Below is a small trained network, with its code and all its weights. Each question gives an input and a class and asks what happens when units are switched off, that is, made to give their printed mean instead of their output.

import numpy as np


def w(rows, s, z=0):
    codes = np.array(rows[::2]) - 128.0
    scale = np.full(codes.shape[1], s)
    scale[-1] = z or s
    return codes * scale


def f(y):
    return y / 2 * (1 + np.tanh(0.7978845608 * (y + 0.044715 * y**3)))


def log_softmax(a):
    a = a - a.max(-1, keepdims=True)
    return a - np.log(np.exp(a).sum(-1, keepdims=True))


def net(x, mask):
    res = np.array(x, float).reshape(1, 6) / 4 @ E
    y = f(res @ A[0][:, :-1].T + A[0][:, -1])
    res = res + np.where(mask, y, B[0][:, -1]) @ B[0][:, :-1]
    return log_softmax(res[-1] @ U[:, :-1].T + U[:, -1])


A, B = {}, {}
E = w([
[85,137,145],'x0',
[146,120,124],'x1',
[169,111,113],'x2',
[96,141,144],'x3',
[133,29,211],'x4',
[2,27,28],'x5',
],0.006)
A[0] = w([
[184,145,194,100],'neuron 0',
[127,255,15,131],'neuron 1',
[151,217,21,110],'neuron 2',
[88,89,103,86],'neuron 3',
[188,200,195,107],'neuron 4',
[158,197,197,86],'neuron 5',
[141,58,195,103],'neuron 6',
[178,96,113,167],'neuron 7',
[103,149,148,255],'neuron 8',
[174,185,154,64],'neuron 9',
[158,77,160,147],'neuron 10',
[131,201,60,126],'neuron 11',
[134,42,218,160],'neuron 12',
[38,164,200,215],'neuron 13',
[170,175,175,82],'neuron 14',
[186,172,197,85],'neuron 15',
[161,193,219,92],'neuron 16',
],0.0075,0.0043)
B[0] = w([
[86,101,97,189],'neuron 0',
[121,157,253,252],'neuron 1',
[115,115,214,203],'neuron 2',
[70,93,98,142],'neuron 3',
[81,96,73,234],'neuron 4',
[45,58,57,193],'neuron 5',
[123,150,195,164],'neuron 6',
[138,164,125,162],'neuron 7',
[202,184,93,244],'neuron 8',
[42,93,123,154],'neuron 9',
[149,142,152,164],'neuron 10',
[120,138,207,178],'neuron 11',
[160,178,210,225],'neuron 12',
[177,184,95,225],'neuron 13',
[96,76,108,168],'neuron 14',
[69,104,89,201],'neuron 15',
[48,57,79,216],'neuron 16',
],0.0064,0.0035)
U = w([
[127,138,117,240],'0',
[1,39,49,18],'1',
[145,143,131,186],'2',
[143,150,126,148],'3',
[133,154,235,3],'4',
],0.0097,0.0043)

Each question gives the input, the list of numbers given to net, and the class t.
The units are the neurons (one row each of A and B). Each row of codes is followed by its name. A weight is (code - 128) times the scale printed after its matrix; where a second scale follows, it is the last column's (A, B and U).
mask holds one flag per neuron, in row order. A switched-off neuron (its flag False) gives its mean, the last column of its row in B, instead of its output. The means were averaged over made-up inputs and are rounded, as every weight is.
A unit's drop is (log p(t) with every unit on - log p(t) with that unit switched off) / (log p(t) with every unit on - log p(t) with every unit switched off).
The circuit of an input: a set's keep is (log p(t) with only the set's units on - log p(t) with every unit switched off) / (log p(t) with every unit on - log p(t) with every unit switched off). Starting from the 12 units with the biggest drops (on a tie, the unit counted first), units are removed one at a time, each time the one whose removal leaves the highest keep (on an exact tie, the one counted first), for as long as the keep stays at least 0.8.
units of the circuit, in order: the units of the circuit, biggest drop first
most important unit: the unit with the biggest drop
top k neurons: the k neurons with the biggest drops, biggest first
drop when u is switched off: that unit's drop, to one decimal
input [2,4,-5,4,8,2], class 4: units of the circuit, in order => neuron 12; neuron 6
input [-1,4,-3,-3,-8,4], class 4: units of the circuit, in order => neuron 1; neuron 2; neuron 11
input [5,-7,1,5,-8,-2], class 4: units of the circuit, in order => neuron 1; neuron 2
input [5,-6,-1,6,-8,-8], class 1: units of the circuit, in order => neuron 5; neuron 16; neuron 4
input [-1,-4,8,6,6,8], class 0: units of the circuit, in order => neuron 12; neuron 16; neuron 5
input [7,0,5,8,8,4], class 4: most important unit => neuron 12
input [-2,3,-5,7,-6,-6], class 1: top 3 neurons => neuron 5; neuron 16; neuron 4
input [2,-4,3,3,8,2], class 4: top 2 neurons => neuron 12; neuron 6
input [1,4,6,4,-8,0], class 4: drop when neuron 2 is switched off => 0.2
input [3,-4,-3,-5,-7,-7], class 1: drop when neuron 15 is switched off => 0.1
input [2,4,3,7,-8,1], class 4: drop when neuron 15 is switched off => 0.0
input [-4,-2,3,3,-8,7], class 4: drop when neuron 1 is switched off => 0.4
